Here is a tiny trained network, its code and every weight. The questions are about switching its units off for an input and a class, where a switched-off unit gives its printed mean instead of its output.

import numpy as np


def w(rows, s, z=0):
    codes = np.array(rows[::2]) - 128.0
    scale = np.full(codes.shape[1], s)
    scale[-1] = z or s
    return codes * scale


def norm(h):
    return h / np.sqrt((h * h).mean(-1, keepdims=True) + 1e-5)


def f(y):
    return y / 2 * (1 + np.tanh(0.7978845608 * (y + 0.044715 * y**3)))


def log_softmax(a):
    a = a - a.max(-1, keepdims=True)
    return a - np.log(np.exp(a).sum(-1, keepdims=True))


def net(x, mask):
    res = np.array(x, float).reshape(1, 7) / 4 @ E
    u = 0
    for l in range(2):
        y = f(norm(res) @ A[l][:, :-1].T + A[l][:, -1])
        res = res + np.where(mask[u : u + 13], y, B[l][:, -1]) @ B[l][:, :-1]
        u += 13
    return log_softmax(norm(res)[-1] @ U[:, :-1].T + U[:, -1])


A, B = {}, {}
E = w([
[156,132,204,91,165,237],'x0',
[148,187,192,157,89,110],'x1',
[136,152,142,45,147,88],'x2',
[128,128,127,127,129,130],'x3',
[67,151,116,94,56,160],'x4',
[254,200,15,106,100,176],'x5',
[66,226,111,153,211,140],'x6',
],0.0039)
A[0] = w([
[168,178,74,120,150,138,50],'0.n0',
[137,141,197,116,161,187,68],'0.n1',
[44,181,111,85,73,174,65],'0.n2',
[93,145,99,166,136,46,13],'0.n3',
[105,109,110,236,114,182,43],'0.n4',
[202,117,142,160,213,101,69],'0.n5',
[71,200,88,150,194,140,51],'0.n6',
[88,214,111,158,204,135,2],'0.n7',
[127,130,114,210,128,167,2],'0.n8',
[166,219,227,177,81,103,29],'0.n9',
[132,172,148,2,163,55,109],'0.n10',
[98,83,109,106,200,170,124],'0.n11',
[177,120,149,174,220,81,64],'0.n12',
],0.0077,0.0023)
B[0] = w([
[114,177,100,106,162,113,212],'0.n0',
[126,195,166,107,148,107,214],'0.n1',
[76,133,117,116,51,156,196],'0.n2',
[113,188,123,122,153,81,188],'0.n3',
[136,110,143,200,154,191,182],'0.n4',
[95,130,116,108,50,168,206],'0.n5',
[169,66,131,121,98,123,237],'0.n6',
[197,72,161,123,101,105,231],'0.n7',
[140,139,114,168,164,161,124],'0.n8',
[93,63,49,84,182,140,253],'0.n9',
[137,96,122,249,147,203,248],'0.n10',
[99,133,100,90,171,117,218],'0.n11',
[58,133,122,119,40,162,210],'0.n12',
],0.017,0.0019)
A[1] = w([
[139,235,201,117,166,144,167],'1.n0',
[126,214,106,208,120,1,26],'1.n1',
[103,61,40,76,187,141,47],'1.n2',
[238,3,202,107,69,95,75],'1.n3',
[149,131,155,245,156,196,2],'1.n4',
[77,102,40,113,178,140,92],'1.n5',
[149,145,49,104,69,176,90],'1.n6',
[89,127,154,92,49,172,45],'1.n7',
[135,74,58,197,98,78,156],'1.n8',
[46,128,221,136,157,64,88],'1.n9',
[212,243,86,110,156,109,9],'1.n10',
[172,147,203,65,170,206,87],'1.n11',
[207,153,139,130,107,151,135],'1.n12',
],0.0079,0.0018)
B[1] = w([
[110,141,59,79,127,83,156],'1.n0',
[128,200,88,50,100,134,183],'1.n1',
[119,93,193,49,134,125,224],'1.n2',
[210,176,209,138,113,89,241],'1.n3',
[138,144,114,109,158,210,194],'1.n4',
[159,78,141,74,128,123,220],'1.n5',
[92,88,156,200,157,80,236],'1.n6',
[116,109,94,155,68,83,192],'1.n7',
[134,195,137,64,108,178,255],'1.n8',
[167,94,105,246,216,82,235],'1.n9',
[115,93,123,226,210,80,190],'1.n10',
[148,229,94,62,61,136,201],'1.n11',
[119,113,180,136,157,100,155],'1.n12',
],0.014,0.0036)
U = w([
[135,102,122,223,211,68,233],'0',
[210,150,198,139,92,102,223],'1',
[116,199,71,73,119,111,151],'2',
[143,116,133,166,153,252,8],'3',
[77,86,116,175,45,116,27],'4',
[136,67,156,50,157,121,58],'5',
],0.014,0.0013)

Each question gives the input, the list of numbers given to net, and the class t.
The units are the neurons (one row each of A and B). Each row of codes is followed by its name. A weight is (code - 128) times the scale printed after its matrix; where a second scale follows, it is the last column's (A, B and U).
mask holds one flag per neuron, layer by layer. A switched-off neuron (its flag False) gives its mean, the last column of its row in B, instead of its output. The means were averaged over made-up inputs and are rounded, as every weight is.
A unit's drop is (log p(t) with every unit on - log p(t) with that unit switched off) / (log p(t) with every unit on - log p(t) with every unit switched off).
The circuit of an input: a set's keep is (log p(t) with only the set's units on - log p(t) with every unit switched off) / (log p(t) with every unit on - log p(t) with every unit switched off). Starting from the 12 units with the biggest drops (on a tie, the unit counted first), units are removed one at a time, each time the one whose removal leaves the highest keep (on an exact tie, the one counted first), for as long as the keep stays at least 0.8.
circuit, biggest first: the units of the circuit, biggest drop first
unit that matters most: the unit with the biggest drop
k most important neurons: the k neurons with the biggest drops, biggest first
k most important neurons of layer l: the k neurons of layer l with the biggest drops, biggest first
input [2,-2,5,-8,-1,-6,7], class 1: unit that matters most -> 0.n7
input [5,-6,3,-4,8,4,3], class 4: circuit, biggest first -> 0.n2, 1.n6
input [-4,-5,-2,7,3,-1,-5], class 1: 3 most important neurons -> 0.n9, 0.n0, 1.n3
input [3,8,6,-7,2,7,-2], class 5: 2 most important neurons of layer 1 -> 1.n2, 1.n5
input [-5,8,1,-5,7,-4,-3], class 5: 2 most important neurons -> 0.n9, 0.n12
input [-4,-7,-8,6,8,-4,-5], class 3: 2 most important neurons -> 0.n4, 0.n12
input [-7,-5,0,-8,-7,-5,-1], class 2: 2 most important neurons -> 0.n3, 1.n1
input [-4,-3,3,-5,0,-1,-1], class 2: 4 most important neurons -> 0.n3, 1.n1, 0.n4, 0.n9
input [3,-8,-7,-8,0,5,-3], class 5: 3 most important neurons of layer 1 -> 1.n2, 1.n5, 1.n9
input [-8,-1,3,-7,5,-6,1], class 2: circuit, biggest first -> 1.n1, 0.n3
input [-7,-4,-1,8,5,-2,7], class 1: circuit, biggest first -> 0.n6, 0.n7, 1.n3
input [5,8,7,0,-5,6,7], class 5: 2 most important neurons -> 0.n9, 0.n0
input [5,3,-8,5,3,-7,-6], class 3: 2 most important neurons of layer 1 -> 1.n4, 1.n6
input [1,-6,6,-6,-7,8,7], class 0: 2 most important neurons -> 0.n0, 0.n9
input [-3,-8,-5,1,0,0,4], class 5: unit that matters most -> 0.n11
input [1,0,-7,7,-8,-6,1], class 4: 2 most important neurons -> 0.n12, 0.n5
input [-8,-4,2,-4,3,5,8], class 1: 2 most important neurons -> 0.n7, 0.n6
input [-1,-8,6,-1,-2,-8,-4], class 0: 3 most important neurons -> 1.n9, 0.n9, 0.n6
input [7,-8,8,-8,5,1,0], class 3: 2 most important neurons -> 0.n10, 0.n9
input [2,-4,-3,-2,-4,6,7], class 1: 2 most important neurons of layer 1 -> 1.n3, 1.n9
input [-1,5,-1,-7,0,-2,-1], class 5: circuit, biggest first -> 0.n9
input [-4,-7,1,-3,-8,-4,-7], class 4: 3 most important neurons of layer 0 -> 0.n12, 0.n5, 0.n7
